[ 179  -16  293   -2  -28 -107 -130   62  -98 -190  -86   45   21  338
  -37    3 -152  199 -168   13   44 -239  381  343   53  224   32  -56
 -134  327  205  -55]
Fup
[-256   20   30 -149 -306  -65   92  474  144 -153  158 -222    1 -371
 -481   -3 -259 -111 -261   65 -107   72  -24 -115   24 -153  244 -128
 -361  192  145  -61]
Rudul
[-219 -178  134  -15  284  -13  -10  157 -154  350  -34  480  137 -103
  -99 -166  189  195 -128  230  120 -539  -10 -172  133 -129 -124 -136
 -339   55 -179  202]
Tevu
[  48 -116   95  176   50   77 -147  255  -29  291  -22  144   73 -215
  125 -222   53  176  -39    2  116 -382  216  494  114  119 -126  118
 -358   99 -147   98]
Gad
[  34  126  -20 -145 -134  -67  176  182   68   66   -5   37  -51  116
  109   40  199   25  -53   46  192   22  -59 -202  104 -153   12   58
   -3 -112   98  -21]
foni
[  57  103  313   11  -95  -12   69   51  326  -13  203  134   65   77
  452 -126  -97    1 -116   88  -70  169   12  -73 -238  113  -67   92
   99 -254  -48  -20]
zudu
[ -91  -42  373  189  -36  -15   45  -95  -97 -185   23  114   65   64
   -1  -64    8  -14 -110   65  200 -427  210 -220 -207 -351 -307   11
  -51 -214  210   76]
zudu
[-226   36  -63 -172  -51  108  262  137   99  429  117  125  160 -343
  255  -88  400 -216  -90  216  -76 -246 -187 -384  110 -354  -51  139
 -399 -313 -279  297]
Rumag
[ 308  124  138 -277 -172 -147  -28  101   -8 -538 -442 -142  103  533
  132  -15  508   83   68 -130 -200 -442  327 -508  272   74  -21   38
 -668   88  350 -279]
foni
[-150   60 -176  366  121   99  -19  -83  -36  151  -25  192  149  109
  420   62 -105  383 -351  488 -119  133  144  422  -36  174  196  427
  -98  -14   -2   13]
Radiz
[ -71   53   41  -13  -30    3   37  264  200   -7  104  115   75    0
   52   31  -78  303 -362  138  108 -148  122  354  -91   50  236   17
   -2  277  -48  -10]
Rudul
[-126  194  113  146  165 -115   89    1    0   76  -14 -109  -75  286
  259    6  288   30  -43  108  163   17  -14 -171  204 -127 -280  -40
   75 -215 -163  128]
Rudul
[  21   43  -24  -97  -36  -10  130  295   22  220    4  102   38    4
  -40  -24  149  -75  -62   32  109 -175  -73 -150   84 -191  -30  -35
 -150  -21 -133   65]
Fup
[ -48 -168   71   79  209   14  -94  174 -183   65   12  223   44  293
   31  -45  -19  100 -265  152  198 -202  438  317  152  417 -125   93
 -121  146   50   83]
Rudul
[  -8  -66  213   52  129  -33 -116  486   73  -52   51  168  -48   75
  -46   88 -455  315 -404  144 -143  -31  212  228   88  -35  291  -58
 -274  273 -203   74]
Rudul
[ 177  -71  718  -92   33  -20 -217  491  120  201   38 -421  -96  277
 -113  -18  257 -241 -386 -261 -230 -255  450 -166  156 -761 -102 -513
 -464  541   58   23]
Rumag
[-295   87 -360  -48  414 -312 -230   88 -206  165  -78   58  139   40
  261  129  442  275  218   42 -130 -192   16  -78   66  325   13   91
 -197   49  304 -232]
nilo
[-132 -190  177 -125  376 -125  171  -43  190  -92  114   30   95  430
  -89   18  243  -31 -182  192  -22  -80  -66 -265   25 -412  -95    1
 -262  161  613   66]
zudu
[  65   -7   80  -93 -137  -52   11  182   53 -117  -66  214   50  -85
 -188  -62 -162  232 -194   46    6 -332  138    8   31   31  145  -90
 -334  213    8  -20]
Radiz
[  79  266  -84  -40  -32  -87   68  423 -164  342  -59  267  -49 -131
  174  -23  120    3  119  100  165  -60   10   24   67  115   33  158
   -1 -149 -204   37]
bezov
[  44  247   -8   22 -106  -44  175  236  -70  118   22   99  -64  169
  252   64  136    7  -95  121  292   11   71 -108  105   52  -73   88
   69 -211    2   43]
zudu
[   3   72   13   -8  163 -132   33  130  -94   94 -181   54   33  137
  -16  -25  190  -30   69    5   35 -156  -38 -101  248  -90 -162   47
 -263    6  -22   15]
Radiz
[-192  -26   15  127  306  -13   27  -26 -154  292   44  243  223  -42
  -33   27  -57   35   66  197  -73 -241 -265  -69  -38   44   18   28
 -292 -189 -196  349]
Rudul
[  27    4  311   20    6 -234   40  121 -251  -24 -155  110   -1   -1
  167 -357  162   57   -9  203  363 -426  289  181  189  134 -312    3
 -125    1  -34  115]
zudu
[ 175  245  135 -252 -238 -190  259  262 -167  117 -185  -54  -94  240
  337 -170  500 -249  173    8  488 -270  107 -186  -25 -259 -347  108
   54 -444  100   83]
Radiz
[-206 -225   90  281  264  102  -21 -201   48  -51  133  107  151  -32
  -40   14   -4  328 -165  149  118  -99  -83  127  -65  -34  -34   44
  -33  125 -133   60]
nilo
[ 121 -279  119  431  602   -9 -217 -278  -73 -152 -197  111 -231 -378
 -215 -200  336  101 -280   45  410 -251 -129  618 -473 -695 -413 -105
  398  441  176   92]
nilo
[ 332  291  113 -310 -466 -206  159  416 -236  130 -124   36 -115  307
  -17  -24  227 -412  110 -145  256 -360  386 -155  141  159 -157   25
 -135 -151  313  -14]
Rumag
[  32  144  193  -60   79 -255   93  136  -72  314   56  183   40  155
  152 -180   -5  -83  -57  181  190 -174  -25  -16  134  131 -221 -192
   80  -49 -225  158]
foni
[ 144   86 -191 -113 -388   46 -120  336   51  372  317  144   80 -404
 -229   16 -169  -67 -251   41   19 -224  -18  462   13  510   60  -12
  152  105 -154  132]
Gad
[-275  116  215  -99 -155 -111   96  -33  -35   -9   46  -73   -4   78
  116  123  130   10 -211   58  103  -93   91 -225  131 -189 -145   -4
 -123 -226   49  108]
bezov
[ 125 -199 -198 -208  100   84  -20  344  -32  263  276   58  124 -277
 -404  124  -13 -266 -106 -153  165 -520 -164  170  170 -340   39  -96
  188  216  122  348]
bezov
[ 396  214  271 -447 -125  -74  260  237   79   16 -215 -283   -9  740
   83 -276  324 -608  255   24  -92   18   99 -275  148    2 -236  -44
 -161 -314  -20  215]
Gad
[ 134   63  -84  -25 -155   31  -12  103  -70   57   -7   73  -45  -34
  -78   65  -65  115  -93  -66  164 -139  116  316  122  149  143  -16
   30  244   96  -20]
Radiz
[  -1  -47  451  -42  123 -297   73 -137 -117 -439 -212   30  101  410
    7 -346   12  -11   74  144   21 -482  377 -529  228  -73 -470 -232
 -274   -3 -194  -79]
bezov
[  77  212   -6  173 -186  -67  -71  431  -17   14  -88   49  115 -397
 -154    2 -191  -94 -157  -39  -46  -96  -10  207    8  131  243  125
 -290   58  269   66]
Rumag
[ -45   30  306 -250 -243  -64  155  127  -75   75  196   53 -318  226
  -93  139  -89 -326  -92 -285  253   85  -18 -270   -9   88 -185 -396
  111 -200 -276   87]
tino
[-238  354 -380   13    9 -147  286   43 -351  334  -31 -294 -175 -246
  345  352  177 -305   43    4  286  421 -377  -99  403 -284   56   48
  250 -187 -392  154]
Rudul
[ -14   44  182  180   85   61   94  171  -21  127   73  236    2   37
  137 -124 -124  212 -231  334  208  -98  163  292  -31  -15    9   59
   12   62 -158  137]
boru
[ -89   59  248 -161   59 -367   82   96 -146  -74 -125 -366    1  337
   65  262  340 -169 -172   -6  161  229 -143  -35    5 -408  -87   89
 -254  106  631  -99]
Tevu
[ 209  149   75 -159  -79 -139  165  128  -58  185  -50  -15  -47  358
  248  -57  320 -233  -35   38  316  -37   89  -87  128   32 -344   10
  169 -136 -151   15]
Rumag
[-117  -23  -97 -148   24  183  -61  120   88  155  135  253  181  227
  763  -34  345   25  -84  176 -250  -46   70 -221  202  321   87  237
   31 -273  137  -90]
Teb
[  -6  -54  111   65   33   -9  -31  153    8   39   29  158   52   67
   -5   -8  -61  203 -258  166  100 -206  129  184   35 -122  -39   68
   -7  119  -40   20]
bezov
[-190  -52   33 -251 -225  229   84  337  209  396  295  216   84 -279
  284 -211  -79  -12  -36  378 -401  115  -51   16  -71  118  304  217
 -363 -221   22   89]
zudu
[   3 -113  -59 -203  125   89  106 -405   50  171   67  122  279  259
  287   53  227  126   15  242 -258  -79   29  -44 -178  286  149  192
 -241   -6 -241  142]
zudu
[-160  -39  254   55  285 -229  148 -157   49   38   52  -66  -28  460
  169 -112  416   25  -35  135  219 -216  158  -97  110 -149 -368   -3
   10 -165    9  261]
Gad
[-100  -85  -11 -112    2  -15  109  217  -94   47   35  172  -31  -59
 -184  143   93  174 -198   58  328 -329   89  108  -41 -134  -61   70
 -382   67   64  100]
Tevu
[ 170  172  -51   56 -203   13   87   53   86  127  -36   84 -160   61
  373  168  190  162  -24  -59  103  189   34  -18  -23 -136  187  283
    1 -248  282   39]
Fup
[ 113  156 -179  155 -131 -318 -141  -99 -179 -529 -199 -858 -141  491
 -324  358 -109 -115  153 -577  443  233  -68  201  320  247 -479 -190
  253  -52  136 -237]
boru
[ -29 -142  532 -431 -361   63  -83  370  351  144  317  386  133   77
   37  -74 -266  -52 -461  104 -371 -203  356 -120   78   19   94   65
 -284   26  387    2]
Teb
[  50   88   17  217   27  187   51  246   27   85  -53  -42   24  -61
  297   12 -188   90  108   10   47  203  -68   49  -75 -203  104  176
 -195 -264 -213   47]
Tevu
[-228   16  127  -18  311  -85   73  -49   -1   70   17  -89  -66  146
  -40  105  327   33 -156   48  219  -88 -130   57   38 -376 -206 -104
   -5   67   87  163]
tino
[  60  296  178   86  273 -310  422 -215   52  203 -103 -157  -69  431
   69  -50  545 -498  274  115  284  361 -447 -308  -51 -433 -504  214
  383 -455 -140  280]
Fup
[  62  243 -109  206 -242  201   63   24   -9  568 -126  162  192  -99
  615 -100  636   26  125  167   27   53  -89  165 -195  241   29  597
 -274 -496  112   60]
Gad
[ -37   67  114  224  -79   85  -78 -250  275   50  209    7  264 -800
 -324 -257 -602  233 -286  179   27 -318 -222  201  132 -222 -248 -381
  293  219 -899  254]
bezov
[  36  -57   46   17  129 -120  -10  212 -137 -127   12   84  -66   92
 -244  262 -120  227 -244 -101  282 -303   67  268 -131 -152  221 -122
  -62  303  136  127]
Radiz
[  97 -124   90   31  -73  -10   70  193 -144  237  -92  174  -22  -61
 -417  -50 -266   51   38  -15  122 -437   67  230  139 -236  145    7
 -227   58 -165  365]
Rudul
[ 146   35  451  259  162 -375  208  -65 -108 -627 -272  -83 -295  385
 -483 -100  234  130 -364  152  571 -332  535  280 -334 -506 -202  -88
   -9  620  445  -75]
foni
[-197  162 -326 -377 -238   19  133  131  178   47  380 -176  152  106
  245  504   98   82 -265   57 -156  255 -119 -350 -198   92  459   20
  -74 -110  300  -63]
Fup
[  17  -68  403  -58  129   77 -100  470  -15   14    2  108  -82  247
  315  -78 -286  286 -366   69  166  -70  592  341   72 -126  182 -175
  -96  311  -52   -4]
bezov
[-125  -40  168  -37  148   -9 -105  442  118   76   95  139  108 -209
  -54   15  -77  249 -292   79   12 -286  123  426  -11   35  110   54
 -472  279   56   92]
Rumag
[-293 -103  305  536  647  -91   -7  438 -180  -11  -51   -9 -328   43
 -117  -39  -13  240 -234  260  323 -174 -103  395  195 -747 -311  -87
 -206  187 -309  228]
Rudul
[-187  155  -98   55  393 -314  152   -5 -198  203 -194  -72  -30  354
  -13   97  310   -2  113  198  290  183 -224   46   -5 -194 -220  155
  103 -142   75   67]
tino
[ -84  -52   71  -11   37  -92    4   46  -42  198 -109   48   62 -140
  -56 -152   73  129  -81   85  214 -228  111   63  165 -163 -189   19
 -255   -9  -11  129]
foni
[ -56   45  238  -81   35  -32  -32   27  -94  -95  136   18   80  200
  317   62    1   53 -150  125  -57 -256  166 -214  224  145 -151 -125
 -203 -126 -125  150]
Tevu
[  92 -182  186  168   75   10 -232  241  -57  -97  -27  129  -27   65
  265  -71  -44  497 -375  107  286 -334  519  574  203  162 -106  154
 -134  236   38   14]
Rudul
[ -79  102  116   55   65  -72  101  127 -372  222  -23   25  113  205
  540  -45  309 -196  213  148   79 -281  121  -77   65  125 -237  208
 -322 -349 -194   85]
Gad
[-123  288 -272  -55 -741  107  354 -160  412   83  161   39  124 -575
  -60 -214 -374   16 -103  262 -127  559 -203 -100 -167  380  389   72
   71    8 -248 -289]
Rudul
[-186   67   52  -36  126 -173   46    1 -149  104  -23   62   23   -7
  154  -12  177  -35   27   11  177 -204   16 -196  187 -182 -212  -77
   61  -51   37  -18]
tino
[-192  -53  163   66  112   -1   13  -59  106  -28   99  134   24   86
   76  126  -63  200 -197  -36   17  -99  104  -96  -64 -155  -10  -22
 -189   -1   43   22]
Radiz
[  84   -4 -283 -185  192   82  274  252 -271  734  -72  370  163 -121
  350 -442  267 -230  371  454  224 -200  -45 -138   47    9 -200  201
  -86 -375 -507  240]
nilo
[  15  184   32  144  149 -138  196  359   25  367 -173   92  -40 -148
   -1 -404  299  -10  165  330  166 -143  -54   43  103 -360 -167  143
 -197  -45 -140  128]
Rudul
[ -90  -39   92  210  330 -116 -175   32 -132  163 -195  146  -21  113
 -179   11  130   79  118  -49  -16 -131    4   75  152  -80 -262  140
 -188  -49  127   37]
nilo
[  28   54  199 -181 -150  -35   79   60 -219   99  -74  -52   30  254
  483 -110  363  -49   36  121  117 -308  215 -132  231   84 -181   45
 -231 -316 -132  193]
Fup
[  53   41  132  143 -228  -40  -74 -433   14  -30  -81  183  388 -545
    9 -609   24  -60  236  266 -244 -424  -33 -489  300  213 -385  -83
  -44  -69 -148 -105]
Rumag
[  30  101 -182  -56   62 -151  227  208  -33  426  -42  260   27   34
   19  -58  369   27   -1  165  320 -135 -112  -73 -140  -12   27  100
   18  -95 -140  151]
Rudul
[ 536  122 -271  -53 -223 -148   70  121    3  898   82  139   -6 -216
   39 -320  371 -357  178  222  124 -229 -246  366  -38  -99 -382  225
  429  -63 -259  157]
Rudul
